Here is a tiny trained network, its code and every weight. The questions are about switching its units off for an input and a class, where a switched-off unit gives its printed mean instead of its output.

import numpy as np


def w(rows, s, z=0):
    codes = np.array(rows[::2]) - 128.0
    scale = np.full(codes.shape[1], s)
    scale[-1] = z or s
    return codes * scale


def norm(h):
    return h / np.sqrt((h * h).mean(-1, keepdims=True) + 1e-5)


def f(y):
    return np.maximum(y, 0)


def log_softmax(a):
    a = a - a.max(-1, keepdims=True)
    return a - np.log(np.exp(a).sum(-1, keepdims=True))


def net(x, mask):
    res = np.array(x, float).reshape(1, 4) / 4 @ E
    u = 0
    for l in range(3):
        y = f(norm(res) @ A[l][:, :-1].T + A[l][:, -1])
        res = res + np.where(mask[u : u + 3], y, B[l][:, -1]) @ B[l][:, :-1]
        u += 3
    return log_softmax(norm(res)[-1] @ U[:, :-1].T + U[:, -1])


A, B = {}, {}
E = w([
[161,173,24,175,84,150,115,98,159,172],'x0',
[197,94,96,104,82,228,3,154,77,61],'x1',
[167,94,230,138,121,90,124,152,81,60],'x2',
[111,160,141,137,118,152,136,124,126,114],'x3',
],0.0078)
A[0] = w([
[165,86,110,109,77,142,36,127,133,24,90],'0.n0',
[175,105,85,140,15,206,3,166,150,190,105],'0.n1',
[122,187,140,189,47,63,181,100,211,180,252],'0.n2',
],0.0047,0.0034)
B[0] = w([
[94,150,99,104,72,2,138,171,153,192,211],'0.n0',
[60,66,134,109,136,162,176,80,118,110,232],'0.n1',
[187,128,194,99,110,153,106,171,115,135,253],'0.n2',
],0.0096,0.0062)
A[1] = w([
[139,81,108,199,43,104,121,122,149,107,54],'1.n0',
[111,126,115,109,132,158,200,131,180,255,131],'1.n1',
[214,213,95,160,158,132,179,136,211,177,2],'1.n2',
],0.0064,0.0053)
B[1] = w([
[203,206,122,142,107,129,86,130,100,101,155],'1.n0',
[155,145,137,151,101,95,68,195,113,82,253],'1.n1',
[158,141,94,94,84,132,107,9,6,117,169],'1.n2',
],0.011,0.0061)
A[2] = w([
[96,113,116,75,66,129,73,124,50,89,6],'2.n0',
[11,150,128,8,209,160,85,183,185,214,8],'2.n1',
[122,89,3,91,65,212,147,109,204,166,206],'2.n2',
],0.0067,0.0025)
B[2] = w([
[139,217,150,94,129,152,58,82,53,234,253],'2.n0',
[222,199,2,249,42,236,5,184,28,190,188],'2.n1',
[72,99,124,144,197,80,212,68,215,67,220],'2.n2',
],0.0086,0.0062)
U = w([
[215,178,191,156,87,130,60,253,83,142,70],'0',
[183,223,2,178,40,140,52,45,74,202,9],'1',
[19,50,206,93,246,93,246,77,227,17,255],'2',
],0.0081,0.0064)

Each question gives the input, the list of numbers given to net, and the class t.
The units are the neurons (one row each of A and B). Each row of codes is followed by its name. A weight is (code - 128) times the scale printed after its matrix; where a second scale follows, it is the last column's (A, B and U).
mask holds one flag per neuron, layer by layer. A switched-off neuron (its flag False) gives its mean, the last column of its row in B, instead of its output. The means were averaged over made-up inputs and are rounded, as every weight is.
A unit's drop is (log p(t) with every unit on - log p(t) with that unit switched off) / (log p(t) with every unit on - log p(t) with every unit switched off).
The circuit of an input: a set's keep is (log p(t) with only the set's units on - log p(t) with every unit switched off) / (log p(t) with every unit on - log p(t) with every unit switched off). Starting from all 9 units, units are removed one at a time, each time the one whose removal leaves the highest keep (on an exact tie, the one counted first), for as long as the keep stays at least 0.8.
units of the circuit, in order: the units of the circuit, biggest drop first
most important unit: the unit with the biggest drop
top k neurons: the k neurons with the biggest drops, biggest first
k most important neurons of layer l: the k neurons of layer l with the biggest drops, biggest first
drop when u is switched off: that unit's drop, to one decimal
input [7,2,-6,7], class 2: top 2 neurons	2.n2, 0.n1
input [3,2,8,1], class 1: units of the circuit, in order	0.n2
input [1,7,8,-8], class 1: top 2 neurons	0.n2, 2.n0
input [4,8,7,-3], class 1: units of the circuit, in order	0.n2, 1.n1
input [0,-2,3,4], class 2: top 3 neurons	2.n1, 2.n0, 1.n1
input [-8,2,-2,0], class 1: units of the circuit, in order	2.n1, 1.n1, 0.n2
input [-7,-3,-1,-8], class 0: top 2 neurons	2.n1, 2.n2
input [1,8,8,4], class 1: top 2 neurons	2.n0, 0.n2
input [7,7,-5,-7], class 2: units of the circuit, in order	2.n2, 0.n1
input [3,4,6,-7], class 1: units of the circuit, in order	0.n2, 1.n1
input [6,4,0,5], class 2: top 4 neurons	2.n2, 0.n1, 2.n1, 1.n2
input [-2,7,0,3], class 1: units of the circuit, in order	1.n1, 0.n2
input [-4,0,2,-8], class 2: 2 most important neurons of layer 0	0.n2, 0.n0
input [6,-2,2,-7], class 0: units of the circuit, in order	0.n2
input [0,-7,-7,1], class 0: top 2 neurons	1.n1, 0.n2
input [2,2,-8,-1], class 2: top 2 neurons	2.n2, 0.n0
input [-3,8,-1,1], class 1: top 2 neurons	0.n0, 1.n1
input [-4,-1,6,8], class 2: top 4 neurons	2.n1, 1.n1, 2.n0, 0.n2
input [7,-6,4,1], class 0: drop when 2.n1 is switched off	0.1
input [-5,-4,-1,1], class 0: drop when 1.n2 is switched off	0.5
input [-4,-5,-7,6], class 0: most important unit	1.n1
input [-8,6,-3,-2], class 1: drop when 2.n1 is switched off	0.2
